Below are the code and all the weights of a small trained network. Each question names an input and a target symbol and asks about switching units off, where a switched-off unit gives its printed mean instead of its output.

import numpy as np


def w(rows, s, z=0):
    codes = np.array(rows[::2]) - 128.0
    scale = np.full(codes.shape[1], s)
    scale[-1] = z or s
    return codes * scale


def f(y):
    return np.maximum(y, 0)


def softmax(a):
    e = np.exp(a - a.max(-1, keepdims=True))
    return e / e.sum(-1, keepdims=True)


def log_softmax(a):
    a = a - a.max(-1, keepdims=True)
    return a - np.log(np.exp(a).sum(-1, keepdims=True))


def net(x, mask):
    ids = ['ΔΘΞΣΦΩζημτ'.index(c) for c in x.split()]
    T = len(ids)
    res = E[ids] + P[:T]
    q, k, v = (res @ M[0].T for M in (Q, K, V))
    z = softmax(np.where(np.tri(T) > 0, q @ k.T / 4**0.5, -1e9)) @ v
    res = res + np.where(mask[0], z, O[0][:, -1]) @ O[0][:, :-1]
    y = f(res @ A[0][:, :-1].T + A[0][:, -1])
    res = res + np.where(mask[1:17], y, B[0][:, -1]) @ B[0][:, :-1]
    return log_softmax(res[-1] @ U[:, :-1].T + U[:, -1])


Q, K, V, O, A, B = {}, {}, {}, {}, {}, {}
E = w([
[115,98,132],'Δ',
[90,140,107],'Θ',
[104,117,89],'Ξ',
[110,105,114],'Σ',
[103,112,121],'Φ',
[85,142,142],'Ω',
[96,131,166],'ζ',
[105,115,144],'η',
[255,216,114],'μ',
[114,103,157],'τ',
],0.024)
P = w([
[121,124,128],'0',
[47,89,141],'1',
[87,130,135],'2',
[101,100,130],'3',
[178,150,127],'4',
[156,127,97],'5',
[139,160,135],'6',
[128,76,140],'7',
[124,165,114],'8',
[147,130,103],'9',
[131,174,251],'10',
[138,156,88],'11',
],0.025)
Q[0] = w([
[7,74,88],'H0',
[149,193,125],'H0',
[40,75,150],'H0',
[166,91,94],'H0',
],0.019)
K[0] = w([
[186,174,102],'H0',
[101,84,105],'H0',
[248,165,132],'H0',
[91,158,150],'H0',
],0.014)
V[0] = w([
[161,65,254],'H0',
[195,60,134],'H0',
[119,213,225],'H0',
[115,157,71],'H0',
],0.019)
O[0] = w([
[68,178,36,18],'H0',
[161,123,46,4],'H0',
[77,250,166,107],'H0',
[172,91,188,174],'H0',
],0.016,0.0036)
A[0] = w([
[147,172,130,79],'N0',
[129,200,91,145],'N1',
[69,92,95,142],'N2',
[229,180,122,185],'N3',
[62,149,128,111],'N4',
[144,60,85,109],'N5',
[186,233,122,158],'N6',
[76,92,78,158],'N7',
[249,120,148,109],'N8',
[91,142,12,147],'N9',
[78,181,66,73],'N10',
[232,147,84,94],'N11',
[140,81,176,157],'N12',
[201,224,166,88],'N13',
[64,146,105,8],'N14',
[220,189,72,139],'N15',
],0.011,0.014)
B[0] = w([
[57,101,114,138],'N0',
[179,132,167,177],'N1',
[177,180,62,174],'N2',
[80,161,130,193],'N3',
[123,106,134,175],'N4',
[57,101,138,173],'N5',
[160,89,129,190],'N6',
[201,138,115,183],'N7',
[43,141,139,216],'N8',
[35,136,147,199],'N9',
[157,129,141,173],'N10',
[185,198,142,147],'N11',
[177,139,65,250],'N12',
[115,96,58,181],'N13',
[254,143,136,145],'N14',
[105,59,188,153],'N15',
],0.0099,0.014)
U = w([
[16,116,86,82],'Δ',
[244,103,248,152],'Θ',
[57,40,179,2],'Ξ',
[184,85,91,133],'Σ',
[217,113,119,148],'Φ',
[1,152,239,179],'Ω',
[213,207,203,124],'ζ',
[103,179,144,203],'η',
[106,141,176,55],'μ',
[175,194,111,160],'τ',
],0.006,0.0052)

Each question gives the input, a string of symbols that net reads in full, and the target symbol t.
The units are the heads (4 rows each of Q, K, V and O) and the neurons (one row each of A and B). Each row of codes is followed by its name. A weight is (code - 128) times the scale printed after its matrix; where a second scale follows, it is the last column's (O, A, B and U).
mask holds one flag per unit, heads first, then neurons. A switched-off unit (its flag False) gives its mean, the last column of its rows in O or B, instead of its output. The means were averaged over made-up inputs and are rounded, as every weight is.
A unit's drop is (log p(t) with every unit on - log p(t) with that unit switched off) / (log p(t) with every unit on - log p(t) with every unit switched off).
The circuit of an input: a set's keep is (log p(t) with only the set's units on - log p(t) with every unit switched off) / (log p(t) with every unit on - log p(t) with every unit switched off). Starting from the 12 units with the biggest drops (on a tie, the unit counted first), units are removed one at a time, each time the one whose removal leaves the highest keep (on an exact tie, the one counted first), for as long as the keep stays at least 0.8.
circuit, biggest first: the units of the circuit, biggest drop first
top k neurons: the k neurons with the biggest drops, biggest first
drop when u is switched off: that unit's drop, to one decimal
input Σ η ζ ζ, target Σ: circuit, biggest first => H0, N12
input Θ Δ Δ, target Θ: circuit, biggest first => H0
input η Δ Θ Θ ζ Ω Ω η, target ζ: circuit, biggest first => H0, N14, N1
input Θ Σ Ξ τ, target Θ: top 2 neurons => N12, N9
input Θ τ Θ ζ ζ Σ Φ μ, target Ω: top 3 neurons => N9, N15, N12
input Θ Σ Θ Ω Θ τ Φ Ξ μ Θ, target Ω: circuit, biggest first => H0, N8
input τ Σ Θ Ω Δ Φ Σ Φ, target Δ: circuit, biggest first => H0, N9
input Δ Φ Σ τ ζ Θ ζ Ω, target ζ: top 2 neurons => N14, N1
input Ω Σ Ω Ω Ξ Θ Ω Θ Θ Θ Θ Ξ, target Θ: top 3 neurons => N9, N12, N5
input Δ Θ η Ω, target Δ: top 2 neurons => N9, N5
input ζ Φ Δ, target ζ: circuit, biggest first => N14, H0, N1, N10
input Ξ Ξ Θ Σ Φ η μ, target Ω: top 2 neurons => N8, N3
input Δ Θ Ω Θ Σ, target Θ: top 4 neurons => N12, N9, N5, N13
input Ξ η τ τ Ξ Θ η Θ, target Ξ: top neuron => N8
input Θ ζ Φ Σ ζ Θ Θ Θ, target ζ: top 4 neurons => N14, N1, N10, N8
input Ξ Θ η, target Ξ: top 2 neurons => N8, N5
input Ω Δ Ξ, target Ω: drop when N12 is switched off => 0.1
input Ω Ξ Ω Ω ζ Σ μ μ μ Δ, target Ω: drop when N14 is switched off => 0.1
input Σ Δ ζ, target Σ: drop when H0 is switched off => 0.7
input Δ Φ τ, target Δ: top neuron => N9
input Θ Ω Σ, target Θ: drop when H0 is switched off => 0.6
input Σ Ω ζ Θ Σ Θ Ω Δ, target Σ: top 3 neurons => N9, N12, N3
